Below is a small trained network, with its code and all its weights. Each question gives an input and a class and asks what happens when units are switched off, that is, made to give their printed mean instead of their output.

import numpy as np


def w(rows, s, z=0):
    codes = np.array(rows[::2]) - 128.0
    scale = np.full(codes.shape[1], s)
    scale[-1] = z or s
    return codes * scale


def norm(h):
    return h / np.sqrt((h * h).mean(-1, keepdims=True) + 1e-5)


def f(y):
    return y / 2 * (1 + np.tanh(0.7978845608 * (y + 0.044715 * y**3)))


def log_softmax(a):
    a = a - a.max(-1, keepdims=True)
    return a - np.log(np.exp(a).sum(-1, keepdims=True))


def net(x, mask):
    res = np.array(x, float).reshape(1, 5) / 4 @ E
    u = 0
    for l in range(3):
        y = f(norm(res) @ A[l][:, :-1].T + A[l][:, -1])
        res = res + np.where(mask[u : u + 12], y, B[l][:, -1]) @ B[l][:, :-1]
        u += 12
    return log_softmax(norm(res)[-1] @ U[:, :-1].T + U[:, -1])


A, B = {}, {}
E = w([
[83,85,43,152,255,110,121,147,116,85,223,4],'x0',
[179,72,148,176,101,173,250,92,164,219,172,101],'x1',
[130,81,78,99,106,49,146,1,156,86,128,212],'x2',
[121,168,75,251,77,181,192,128,21,102,228,126],'x3',
[195,142,77,186,104,130,114,106,225,108,142,67],'x4',
],0.0036)
A[0] = w([
[122,74,119,134,130,93,183,13,255,128,160,174,8],'0.n0',
[120,136,113,124,113,171,161,168,68,164,130,104,109],'0.n1',
[106,115,102,146,148,154,159,126,52,130,144,140,113],'0.n2',
[107,145,182,96,193,127,77,231,220,134,98,12,82],'0.n3',
[120,118,101,119,180,132,157,112,66,126,187,142,110],'0.n4',
[150,86,234,143,153,148,196,197,25,196,122,109,175],'0.n5',
[100,175,118,143,67,86,149,139,170,145,140,117,9],'0.n6',
[83,123,86,144,162,145,158,149,22,129,181,65,84],'0.n7',
[107,108,130,100,105,132,182,139,146,208,89,110,128],'0.n8',
[100,105,159,29,185,101,84,137,192,133,74,129,64],'0.n9',
[99,110,130,46,184,107,150,164,76,157,146,58,49],'0.n10',
[92,114,138,57,150,107,92,105,184,123,23,198,46],'0.n11',
],0.0058,0.0015)
B[0] = w([
[119,189,70,53,160,137,140,90,148,156,55,44,210],'0.n0',
[116,129,222,146,156,60,131,173,123,145,88,89,158],'0.n1',
[110,165,163,129,126,95,137,112,120,128,197,68,152],'0.n2',
[128,57,37,97,113,202,129,114,189,158,74,137,253],'0.n3',
[100,91,125,163,75,119,113,109,84,133,193,90,153],'0.n4',
[85,198,198,104,109,151,120,99,186,130,174,143,216],'0.n5',
[136,76,141,132,188,164,100,102,108,125,86,121,124],'0.n6',
[205,83,144,120,152,98,119,134,57,96,199,219,199],'0.n7',
[112,164,131,163,116,181,76,109,180,76,193,162,166],'0.n8',
[81,147,254,77,79,90,129,160,135,152,81,11,239],'0.n9',
[155,99,129,175,189,164,49,149,143,93,102,78,181],'0.n10',
[187,144,181,56,103,95,131,177,121,128,232,179,237],'0.n11',
],0.0067,0.006)
A[1] = w([
[151,141,148,95,142,123,211,156,117,157,127,124,56],'1.n0',
[131,54,124,221,119,113,169,166,129,159,123,118,121],'1.n1',
[112,157,53,165,171,134,91,125,73,74,54,162,71],'1.n2',
[71,69,100,113,115,165,168,132,173,167,58,72,69],'1.n3',
[59,158,215,120,94,145,150,183,132,156,85,120,7],'1.n4',
[168,77,170,104,158,141,56,235,140,127,96,88,118],'1.n5',
[91,92,134,2,110,78,93,124,131,150,96,137,112],'1.n6',
[124,162,165,184,165,49,111,164,123,102,140,62,52],'1.n7',
[94,135,169,197,113,179,95,124,100,95,190,150,167],'1.n8',
[126,132,187,85,164,156,195,139,119,188,163,140,175],'1.n9',
[89,144,177,169,138,99,156,117,25,128,127,51,81],'1.n10',
[70,74,124,159,118,119,128,128,146,135,120,62,124],'1.n11',
],0.0076,0.0013)
B[1] = w([
[128,140,109,99,112,87,83,152,161,109,119,94,143],'1.n0',
[164,144,159,51,128,133,154,140,72,125,132,139,135],'1.n1',
[83,162,184,121,133,147,126,154,159,139,94,161,138],'1.n2',
[124,108,112,254,144,111,153,106,120,125,146,158,202],'1.n3',
[102,181,109,53,106,65,188,131,104,109,106,103,205],'1.n4',
[116,159,101,71,128,148,99,77,138,166,82,102,234],'1.n5',
[130,177,179,138,144,164,105,116,117,76,162,157,254],'1.n6',
[123,92,135,129,123,149,87,81,112,169,142,209,151],'1.n7',
[111,174,155,170,118,127,143,154,158,66,90,137,191],'1.n8',
[94,132,146,140,89,117,84,127,158,102,101,77,191],'1.n9',
[148,119,103,114,129,148,125,90,112,98,177,193,160],'1.n10',
[161,86,106,137,115,133,161,144,114,114,104,102,147],'1.n11',
],0.0088,0.0079)
A[2] = w([
[132,99,118,159,99,79,67,143,48,79,118,226,55],'2.n0',
[93,142,39,136,108,154,124,104,150,221,54,76,142],'2.n1',
[74,175,66,61,147,135,95,254,85,111,91,175,187],'2.n2',
[123,100,62,137,176,245,166,103,170,120,71,96,188],'2.n3',
[33,145,79,189,44,33,228,107,106,162,130,141,122],'2.n4',
[42,72,183,119,204,143,59,138,106,127,151,62,66],'2.n5',
[166,17,28,118,141,156,163,137,44,178,190,102,12],'2.n6',
[96,103,156,121,182,53,115,210,119,116,225,187,58],'2.n7',
[133,93,86,139,128,109,126,29,137,201,102,148,70],'2.n8',
[80,129,154,100,113,250,161,118,156,166,179,150,142],'2.n9',
[57,142,142,222,64,146,139,233,127,127,71,113,162],'2.n10',
[139,133,184,215,143,65,247,139,160,147,88,57,135],'2.n11',
],0.0065,0.0011)
B[2] = w([
[96,116,179,172,107,152,121,171,105,127,173,93,197],'2.n0',
[139,67,141,203,125,79,125,168,149,102,167,152,241],'2.n1',
[143,107,156,155,96,114,138,96,210,125,136,84,195],'2.n2',
[142,91,77,152,144,126,111,109,129,158,129,95,255],'2.n3',
[168,127,140,103,158,139,82,124,196,140,103,114,168],'2.n4',
[153,133,89,210,74,99,182,143,175,135,124,173,195],'2.n5',
[121,254,114,112,164,119,195,109,94,99,88,147,168],'2.n6',
[94,90,117,177,94,213,104,123,104,138,112,136,186],'2.n7',
[126,154,84,152,147,154,136,172,140,101,90,67,155],'2.n8',
[141,109,132,108,130,74,62,133,87,100,86,128,185],'2.n9',
[164,106,119,41,130,106,124,95,108,160,164,104,172],'2.n10',
[80,87,141,90,106,141,62,165,127,128,100,155,175],'2.n11',
],0.0099,0.0045)
U = w([
[166,47,114,68,171,108,168,176,63,231,95,170,11],'0',
[173,35,5,235,176,112,90,123,244,140,48,28,192],'1',
[135,24,114,71,155,110,171,200,90,219,116,98,3],'2',
[134,222,240,3,56,97,76,106,203,90,85,85,189],'3',
[188,203,9,138,226,133,240,90,54,95,111,92,91],'4',
[102,114,191,240,94,191,120,152,19,59,231,170,177],'5',
],0.0061,0.0033)

Each question gives the input, the list of numbers given to net, and the class t.
The units are the neurons (one row each of A and B). Each row of codes is followed by its name. A weight is (code - 128) times the scale printed after its matrix; where a second scale follows, it is the last column's (A, B and U).
mask holds one flag per neuron, layer by layer. A switched-off neuron (its flag False) gives its mean, the last column of its row in B, instead of its output. The means were averaged over made-up inputs and are rounded, as every weight is.
A unit's drop is (log p(t) with every unit on - log p(t) with that unit switched off) / (log p(t) with every unit on - log p(t) with every unit switched off).
The circuit of an input: a set's keep is (log p(t) with only the set's units on - log p(t) with every unit switched off) / (log p(t) with every unit on - log p(t) with every unit switched off). Starting from the 12 units with the biggest drops (on a tie, the unit counted first), units are removed one at a time, each time the one whose removal leaves the highest keep (on an exact tie, the one counted first), for as long as the keep stays at least 0.8.
units of the circuit, in order: the units of the circuit, biggest drop first
k most important neurons: the k neurons with the biggest drops, biggest first
top k neurons in layer l: the k neurons of layer l with the biggest drops, biggest first
drop when u is switched off: that unit's drop, to one decimal
input [-1,-5,-5,-7,8], class 1: units of the circuit, in order : 0.n3
input [1,-8,-6,3,-1], class 1: units of the circuit, in order : 1.n6; 0.n9; 0.n11
input [5,4,-7,0,7], class 4: 2 most important neurons : 2.n6; 0.n9
input [-3,5,8,8,-6], class 3: 2 most important neurons : 2.n4; 0.n3
input [7,-3,-3,1,5], class 4: top 2 neurons in layer 1 : 1.n9; 1.n1
input [-8,-6,8,2,-2], class 5: units of the circuit, in order : 1.n5; 2.n0
input [7,2,-1,1,0], class 4: 2 most important neurons : 2.n6; 1.n6
input [7,3,3,3,2], class 4: 3 most important neurons : 2.n6; 1.n6; 0.n5
input [-1,-7,-8,-8,3], class 1: top 2 neurons in layer 2 : 2.n1; 2.n3
input [-1,3,-2,-8,5], class 1: 2 most important neurons : 0.n3; 1.n3
input [7,-6,4,-6,2], class 1: 4 most important neurons : 0.n3; 0.n5; 0.n7; 1.n3
input [-3,-4,-3,5,0], class 5: top 3 neurons in layer 1 : 1.n10; 1.n7; 1.n5
input [2,0,-4,0,7], class 4: top 2 neurons in layer 0 : 0.n9; 0.n0
input [3,-8,-5,5,6], class 1: units of the circuit, in order : 1.n6
input [0,1,5,5,3], class 4: 2 most important neurons : 2.n6; 1.n8
input [6,8,4,8,3], class 4: 2 most important neurons : 2.n6; 1.n6
input [-3,6,-7,1,8], class 2: top 2 neurons in layer 2 : 2.n10; 2.n11
input [0,-1,-4,2,-4], class 5: 2 most important neurons : 0.n7; 0.n9
input [6,5,5,8,7], class 4: drop when 2.n6 is switched off : 0.1
input [-5,5,2,6,-7], class 3: drop when 2.n10 is switched off : 0.0
input [5,8,-1,0,-6], class 5: top neuron in layer 0 : 0.n7
input [0,4,6,4,3], class 1: drop when 0.n0 is switched off : 2.1
input [3,2,-2,1,6], class 4: drop when 2.n6 is switched off : 0.3
